A =
[[142 104 152 153 105 151 150 105 150]
 [137 131 123 125 130 123 125 131 125]
 [144 110 144 146 110 144 145 112 146]
 [143 106 149 150 105 148 150 107 150]
 [140 111 145 149 109 149 150 106 147]
 [136 119 137 136 121 137 135 119 136]
 [146 106 148 150 105 147 147 107 148]
 [146 116 140 138 114 136 139 119 140]
 [142 109 148 148 108 148 148 106 147]
 [139 136 119 120 134 116 119 137 120]]
A[-10,0] => 142
A[:, -7] => [152, 123, 144, 149, 145, 137, 148, 140, 148, 119]
A[7,3] => 138
A[1,2] => 123
A[3,-6] => 150
A[0] => [142, 104, 152, 153, 105, 151, 150, 105, 150]
A[-9] => [137, 131, 123, 125, 130, 123, 125, 131, 125]
A[-4,7] => 107
A[-2] => [142, 109, 148, 148, 108, 148, 148, 106, 147]
A[:, 3] => [153, 125, 146, 150, 149, 136, 150, 138, 148, 120]
A[8,3] => 148
A[2,-8] => 110
A[-1] => [139, 136, 119, 120, 134, 116, 119, 137, 120]
A[-8,-4] => 144
A[-3,6] => 139
A[6,2] => 148
A[4,-4] => 149
A[2,-5] => 110
A[5] => [136, 119, 137, 136, 121, 137, 135, 119, 136]
A[8,-8] => 109
A[-7,-2] => 107
A[8,-4] => 148
A[-2,8] => 147
A[3] => [143, 106, 149, 150, 105, 148, 150, 107, 150]
A[5,4] => 121
A[9,7] => 137
A[:, 8] => [150, 125, 146, 150, 147, 136, 148, 140, 147, 120]
A[-6] => [140, 111, 145, 149, 109, 149, 150, 106, 147]
A[-1,-1] => 120
A[-6,-3] => 150
A[-2,-5] => 108

M =
[[134 130 121 128 128 134 134 106 133 120 155]
 [127 121 128 125 147 134 116 139 118 131 132]
 [124 140 131 134 127 122 139 124 141 123 132]
 [107 140 136 132 134 123 118 138 129 125 135]
 [114 126 140 128 119 124 122 148 136 128 112]]
Rows and columns are counted from 0.
(0, 0) => 134
(4, 7) => 148
(3, 8) => 129
(3, 9) => 125
(0, 5) => 134
(4, 3) => 128
(1, 5) => 134
(2, 9) => 123
(4, 0) => 114
(1, 2) => 128
(4, 4) => 119
(2, 10) => 132
(4, 1) => 126
(1, 0) => 127
(3, 2) => 136
(3, 4) => 134
(4, 5) => 124
(4, 6) => 122
(2, 8) => 141

X =
127  122  126  129  124  122  126  113  127  127  138  110  131  132  126
135  128  125  132  131  137  138  136  130  142  129  141  137  111  118
117  116  116  137  127  133  118  128  134  134  125  140  132  129  133
111  113  137  121  109  150  110  137  111  106  108  148  105  135  143
116  112  112  132  143  112  111  113  141  136  140  126  133  137  117
150  153  144  145  145  109  151  142  142  146  152  118  148  110  107
105  109  113  128  119  130  103  115  110  108  104  137  105  147  149
131  148  127  139  122  113  138  141  133  127  151  108  132  141  120
152  147  133  120  118  111  152  119  120  135  151  109  148  123  114
105  105  107  132  136  153  112  146  134  128  103  148  108  119  151
142  137  133  129  135  130  152  126  146  139  151  105  148  127  115
X[0][0]	127
X[4]	[116, 112, 112, 132, 143, 112, 111, 113, 141, 136, 140, 126, 133, 137, 117]
X[8][10]	151
X[:, 10]	[138, 129, 125, 108, 140, 152, 104, 151, 151, 103, 151]
X[3][5]	150
X[:, 6]	[126, 138, 118, 110, 111, 151, 103, 138, 152, 112, 152]
X[4][4]	143
X[7][2]	127
X[4][11]	126
X[9][14]	151
X[2][11]	140
X[:, 4]	[124, 131, 127, 109, 143, 145, 119, 122, 118, 136, 135]
X[1]	[135, 128, 125, 132, 131, 137, 138, 136, 130, 142, 129, 141, 137, 111, 118]
X[7]	[131, 148, 127, 139, 122, 113, 138, 141, 133, 127, 151, 108, 132, 141, 120]
X[5][0]	150
X[9][10]	103
X[5][4]	145
X[3][6]	110
X[4][13]	137
X[:, 5]	[122, 137, 133, 150, 112, 109, 130, 113, 111, 153, 130]
X[0][2]	126
X[3][12]	105
X[5][3]	145
X[7][9]	127
X[5][2]	144
X[5][12]	148
X[8][5]	111
X[5][13]	110
X[:, 2]	[126, 125, 116, 137, 112, 144, 113, 127, 133, 107, 133]
X[10][0]	142
X[6][3]	128
X[4][8]	141
X[3][0]	111
X[8][14]	114
X[6]	[105, 109, 113, 128, 119, 130, 103, 115, 110, 108, 104, 137, 105, 147, 149]
X[0][1]	122
